Below is a small trained network, with its code and all its weights. Each question gives an input and a class and asks what happens when units are switched off, that is, made to give their printed mean instead of their output.

import numpy as np


def w(rows, s, z=0):
    codes = np.array(rows[::2]) - 128.0
    scale = np.full(codes.shape[1], s)
    scale[-1] = z or s
    return codes * scale


def norm(h):
    return h / np.sqrt((h * h).mean(-1, keepdims=True) + 1e-5)


def f(y):
    return y / 2 * (1 + np.tanh(0.7978845608 * (y + 0.044715 * y**3)))


def log_softmax(a):
    a = a - a.max(-1, keepdims=True)
    return a - np.log(np.exp(a).sum(-1, keepdims=True))


def net(x, mask):
    res = np.array(x, float).reshape(1, 5) / 4 @ E
    u = 0
    for l in range(2):
        y = f(norm(res) @ A[l][:, :-1].T + A[l][:, -1])
        res = res + np.where(mask[u : u + 4], y, B[l][:, -1]) @ B[l][:, :-1]
        u += 4
    return log_softmax(norm(res)[-1] @ U[:, :-1].T + U[:, -1])


A, B = {}, {}
E = w([
[7,216,166,72,49,133],'x0',
[156,167,222,2,182,91],'x1',
[189,121,201,138,63,188],'x2',
[133,138,132,134,127,121],'x3',
[125,114,162,131,122,120],'x4',
],0.007)
A[0] = w([
[177,90,148,101,157,73,105],'0.n0',
[131,99,78,176,145,154,67],'0.n1',
[122,102,113,77,127,90,4],'0.n2',
[126,82,164,140,36,2,98],'0.n3',
],0.0097,0.0039)
B[0] = w([
[165,149,9,122,128,122,254],'0.n0',
[124,122,233,141,127,110,237],'0.n1',
[62,126,46,166,167,200,108],'0.n2',
[113,156,67,140,155,160,141],'0.n3',
],0.011,0.0026)
A[1] = w([
[69,108,112,129,77,89,52],'1.n0',
[143,72,101,195,136,107,118],'1.n1',
[101,65,108,160,140,71,157],'1.n2',
[79,121,89,167,5,134,1],'1.n3',
],0.012,0.0036)
B[1] = w([
[173,203,104,187,248,170,165],'1.n0',
[101,122,177,111,58,137,255],'1.n1',
[35,188,73,120,83,45,217],'1.n2',
[158,100,147,130,186,170,242],'1.n3',
],0.011,0.0046)
U = w([
[60,143,162,99,31,92,254],'0',
[137,107,44,78,145,56,97],'1',
[150,38,174,189,15,152,72],'2',
[231,82,118,90,113,139,94],'3',
[75,179,97,206,192,163,84],'4',
[44,183,131,48,161,110,62],'5',
[140,108,183,169,142,249,66],'6',
],0.016,0.0079)

Each question gives the input, the list of numbers given to net, and the class t.
The units are the neurons (one row each of A and B). Each row of codes is followed by its name. A weight is (code - 128) times the scale printed after its matrix; where a second scale follows, it is the last column's (A, B and U).
mask holds one flag per neuron, layer by layer. A switched-off neuron (its flag False) gives its mean, the last column of its row in B, instead of its output. The means were averaged over made-up inputs and are rounded, as every weight is.
A unit's drop is (log p(t) with every unit on - log p(t) with that unit switched off) / (log p(t) with every unit on - log p(t) with every unit switched off).
The circuit of an input: a set's keep is (log p(t) with only the set's units on - log p(t) with every unit switched off) / (log p(t) with every unit on - log p(t) with every unit switched off). Starting from all 8 units, units are removed one at a time, each time the one whose removal leaves the highest keep (on an exact tie, the one counted first), for as long as the keep stays at least 0.8.
circuit, biggest first: the units of the circuit, biggest drop first
unit that matters most: the unit with the biggest drop
top k neurons: the k neurons with the biggest drops, biggest first
top k neurons in layer l: the k neurons of layer l with the biggest drops, biggest first
drop when u is switched off: that unit's drop, to one decimal
input [5,-4,2,2,7], class 6: circuit, biggest first -> [1.n3]
input [0,8,6,-3,7], class 3: top 3 neurons -> [1.n2 1.n1 0.n0]
input [-4,-8,-6,2,-4], class 0: circuit, biggest first -> [1.n2 1.n1]
input [3,0,8,7,7], class 6: top 3 neurons -> [1.n2 1.n1 0.n3]
input [-5,0,5,-4,-3], class 2: top 3 neurons -> [1.n1 1.n3 1.n0]
input [-3,8,0,-4,6], class 1: top 2 neurons in layer 0 -> [0.n0 0.n1]
input [3,-4,1,-3,-8], class 6: top 2 neurons -> [1.n3 1.n2]
input [1,-6,0,4,8], class 4: top 4 neurons -> [1.n0 1.n2 1.n3 0.n3]
input [2,-1,0,-6,-2], class 4: top 2 neurons -> [1.n0 1.n1]
input [-7,2,0,-3,-2], class 1: top 2 neurons -> [0.n0 1.n3]
input [-8,-5,-3,-7,-4], class 0: top 2 neurons -> [1.n2 1.n1]
input [-5,0,1,1,3], class 2: top 2 neurons -> [1.n1 0.n1]
input [2,-3,8,-3,6], class 6: top 3 neurons in layer 1 -> [1.n3 1.n1 1.n2]
input [-1,5,-5,-7,3], class 1: circuit, biggest first -> [0.n0]
input [-7,-4,-7,3,4], class 0: drop when 1.n1 is switched off -> 0.1
input [-8,-2,-3,-1,-3], class 0: drop when 1.n1 is switched off -> 0.3
input [-4,-4,-1,-7,4], class 0: drop when 1.n2 is switched off -> 0.2
input [-3,-6,-6,0,-3], class 0: drop when 1.n0 is switched off -> 0.0
input [7,1,-1,5,6], class 5: top 2 neurons in layer 1 -> [1.n0 1.n1]
input [7,1,-1,-2,0], class 5: unit that matters most -> 0.n0
input [-1,6,-7,5,2], class 1: top 2 neurons in layer 0 -> [0.n0 0.n1]
